Here is a tiny trained network, its code and every weight. The questions are about switching its units off for an input and a class, where a switched-off unit gives its printed mean instead of its output.

import numpy as np


def w(rows, s, z=0):
    codes = np.array(rows[::2]) - 128.0
    scale = np.full(codes.shape[1], s)
    scale[-1] = z or s
    return codes * scale


def norm(h):
    return h / np.sqrt((h * h).mean(-1, keepdims=True) + 1e-5)


def f(y):
    return y / 2 * (1 + np.tanh(0.7978845608 * (y + 0.044715 * y**3)))


def log_softmax(a):
    a = a - a.max(-1, keepdims=True)
    return a - np.log(np.exp(a).sum(-1, keepdims=True))


def net(x, mask):
    res = np.array(x, float).reshape(1, 8) / 4 @ E
    u = 0
    for l in range(3):
        y = f(norm(res) @ A[l][:, :-1].T + A[l][:, -1])
        res = res + np.where(mask[u : u + 10], y, B[l][:, -1]) @ B[l][:, :-1]
        u += 10
    return log_softmax(norm(res)[-1] @ U[:, :-1].T + U[:, -1])


A, B = {}, {}
E = w([
[223,197,164,171,75,156,58,114],'x0',
[166,183,79,151,253,146,127,94],'x1',
[146,125,98,122,132,117,106,135],'x2',
[139,119,130,113,125,138,155,88],'x3',
[102,88,139,173,132,104,74,34],'x4',
[141,117,127,118,125,134,147,100],'x5',
[125,126,138,126,126,132,140,122],'x6',
[139,178,147,156,123,49,167,129],'x7',
],0.0067)
A[0] = w([
[110,211,115,64,101,141,173,170,114],'0.n0',
[102,124,108,107,167,140,143,108,102],'0.n1',
[96,79,48,116,96,254,67,129,67],'0.n2',
[142,142,136,96,80,152,182,188,179],'0.n3',
[128,148,90,192,161,152,119,186,252],'0.n4',
[130,179,121,153,107,12,169,117,176],'0.n5',
[137,99,125,168,123,45,109,76,128],'0.n6',
[208,162,201,140,112,158,83,95,165],'0.n7',
[147,179,92,116,91,42,168,123,157],'0.n8',
[55,85,89,156,166,110,162,125,112],'0.n9',
],0.0089,0.0017)
B[0] = w([
[182,157,129,75,166,159,85,116,202],'0.n0',
[148,141,184,149,55,124,156,113,159],'0.n1',
[80,141,152,172,145,195,148,199,219],'0.n2',
[169,84,106,60,119,111,102,123,211],'0.n3',
[180,107,151,136,141,121,161,75,182],'0.n4',
[108,98,169,126,151,254,129,181,213],'0.n5',
[57,174,144,47,82,189,105,135,192],'0.n6',
[112,151,64,154,87,107,186,170,254],'0.n7',
[79,52,102,165,142,182,121,182,187],'0.n8',
[138,165,71,158,100,82,165,149,210],'0.n9',
],0.0075,0.0054)
A[1] = w([
[157,158,91,114,194,160,138,89,137],'1.n0',
[86,56,49,114,150,97,185,145,93],'1.n1',
[8,156,115,188,87,81,46,78,144],'1.n2',
[136,181,82,36,146,55,209,230,170],'1.n3',
[88,93,177,37,96,149,61,127,10],'1.n4',
[115,160,165,58,108,223,215,129,33],'1.n5',
[29,159,154,160,123,184,137,92,171],'1.n6',
[90,156,43,108,133,136,172,93,52],'1.n7',
[132,3,164,83,91,213,109,179,67],'1.n8',
[135,140,101,121,86,185,227,90,90],'1.n9',
],0.0057,0.0012)
B[1] = w([
[116,75,202,212,124,110,125,55,167],'1.n0',
[99,155,56,174,42,136,140,146,182],'1.n1',
[240,72,117,1,148,164,164,89,204],'1.n2',
[133,175,144,71,134,124,113,94,232],'1.n3',
[195,56,132,197,128,45,111,66,165],'1.n4',
[111,86,111,181,171,182,102,158,219],'1.n5',
[202,156,131,95,181,184,48,163,224],'1.n6',
[125,139,163,125,155,131,127,139,162],'1.n7',
[47,130,162,190,131,133,80,104,254],'1.n8',
[123,124,151,140,121,86,125,131,197],'1.n9',
],0.0073,0.0042)
A[2] = w([
[231,63,143,7,181,154,132,163,152],'2.n0',
[216,135,134,188,83,141,84,91,182],'2.n1',
[110,64,140,141,46,81,45,119,245],'2.n2',
[80,71,158,224,144,90,126,130,149],'2.n3',
[107,103,126,88,3,79,104,146,241],'2.n4',
[176,182,126,159,205,146,167,54,254],'2.n5',
[56,102,128,112,102,161,134,26,144],'2.n6',
[138,125,198,152,125,203,125,128,168],'2.n7',
[33,180,123,108,88,119,172,132,248],'2.n8',
[45,62,100,106,136,148,195,38,127],'2.n9',
],0.0063,0.00088)
B[2] = w([
[165,45,92,33,97,119,28,63,252],'2.n0',
[105,233,108,32,72,6,156,211,198],'2.n1',
[154,144,148,136,236,69,173,29,198],'2.n2',
[203,62,167,230,156,172,139,180,154],'2.n3',
[119,126,180,219,219,45,192,23,223],'2.n4',
[47,24,197,132,106,74,101,62,232],'2.n5',
[196,127,98,116,107,193,38,109,161],'2.n6',
[119,97,15,126,149,130,143,218,236],'2.n7',
[255,236,60,121,110,141,88,184,178],'2.n8',
[184,230,147,53,110,85,177,183,179],'2.n9',
],0.0057,0.0039)
U = w([
[92,110,116,144,166,193,118,163,249],'0',
[153,91,105,7,128,141,79,78,91],'1',
[111,202,68,104,79,91,199,129,101],'2',
[111,94,192,178,181,89,145,55,44],'3',
],0.013,0.0016)

Each question gives the input, the list of numbers given to net, and the class t.
The units are the neurons (one row each of A and B). Each row of codes is followed by its name. A weight is (code - 128) times the scale printed after its matrix; where a second scale follows, it is the last column's (A, B and U).
mask holds one flag per neuron, layer by layer. A switched-off neuron (its flag False) gives its mean, the last column of its row in B, instead of its output. The means were averaged over made-up inputs and are rounded, as every weight is.
A unit's drop is (log p(t) with every unit on - log p(t) with that unit switched off) / (log p(t) with every unit on - log p(t) with every unit switched off).
The circuit of an input: a set's keep is (log p(t) with only the set's units on - log p(t) with every unit switched off) / (log p(t) with every unit on - log p(t) with every unit switched off). Starting from the 12 units with the biggest drops (on a tie, the unit counted first), units are removed one at a time, each time the one whose removal leaves the highest keep (on an exact tie, the one counted first), for as long as the keep stays at least 0.8.
units of the circuit, in order: the units of the circuit, biggest drop first
top k neurons: the k neurons with the biggest drops, biggest first
top k neurons in layer l: the k neurons of layer l with the biggest drops, biggest first
input [-8,2,1,1,-1,0,6,8], class 0: top 2 neurons -> [0.n5; 0.n8]
input [-6,-8,-2,4,-8,7,5,3], class 1: top 2 neurons in layer 1 -> [1.n3; 1.n0]
input [0,-5,-6,-6,8,-6,-2,2], class 1: units of the circuit, in order -> [1.n2]
input [2,-8,-7,4,-7,0,-6,-3], class 3: units of the circuit, in order -> [2.n4; 1.n8; 0.n5]
input [-8,-6,5,3,-1,-1,-8,8], class 0: top 2 neurons -> [0.n5; 0.n8]
input [-8,1,7,-5,8,4,1,6], class 1: top 2 neurons in layer 0 -> [0.n6; 0.n7]
input [-3,-3,-3,-3,5,5,7,-5], class 0: top 2 neurons in layer 1 -> [1.n8; 1.n3]
input [3,-5,1,3,-1,-1,-5,-3], class 3: units of the circuit, in order -> [0.n5; 2.n4]
input [-2,7,4,-7,-6,-6,7,-5], class 3: units of the circuit, in order -> [1.n0; 0.n4; 2.n5; 0.n5]
input [-6,-5,-8,-4,-3,4,-5,-5], class 2: top 3 neurons -> [0.n9; 0.n5; 2.n8]
input [6,8,-5,5,-3,-6,1,-5], class 3: units of the circuit, in order -> [2.n5; 0.n5; 1.n0]
input [-3,-8,-3,-6,4,3,3,-7], class 3: units of the circuit, in order -> [2.n2; 2.n4]
input [8,-2,3,4,6,3,8,8], class 0: units of the circuit, in order -> [0.n5; 0.n8]
input [3,1,1,-7,6,-7,-5,2], class 1: units of the circuit, in order -> [1.n2]
input [-3,-7,-1,-6,-6,-7,-6,1], class 3: top 2 neurons -> [2.n4; 1.n8]
input [1,0,-5,7,-6,-1,6,4], class 1: top 4 neurons -> [0.n0; 0.n3; 2.n0; 0.n2]
input [-5,3,6,5,0,6,5,4], class 2: top 3 neurons -> [0.n9; 0.n2; 1.n1]
input [2,-4,8,8,7,2,-4,8], class 0: top 2 neurons in layer 0 -> [0.n5; 0.n8]
input [-7,-1,-5,1,-4,-5,5,1], class 2: units of the circuit, in order -> [1.n1; 0.n9]
input [8,8,-2,8,-1,-1,5,-1], class 2: units of the circuit, in order -> [0.n7]
input [8,-7,5,0,-2,6,-7,-2], class 2: units of the circuit, in order -> [0.n7; 2.n1]
input [-7,-5,5,-2,-5,5,2,-2], class 2: top 2 neurons -> [1.n1; 1.n2]
input [-3,6,5,5,0,3,-2,1], class 3: top 2 neurons -> [0.n7; 2.n5]
input [-1,-8,6,-2,-6,6,5,4], class 3: top 2 neurons in layer 2 -> [2.n4; 2.n2]
input [-2,-5,-4,2,6,3,6,-6], class 0: top 2 neurons -> [0.n2; 1.n8]
input [-5,-2,1,5,-4,3,4,6], class 0: top 2 neurons -> [0.n5; 0.n8]
input [1,-1,2,-4,3,1,-3,-8], class 0: units of the circuit, in order -> [0.n2]
input [3,0,-7,-4,-7,0,7,6], class 1: top 2 neurons -> [0.n0; 0.n3]
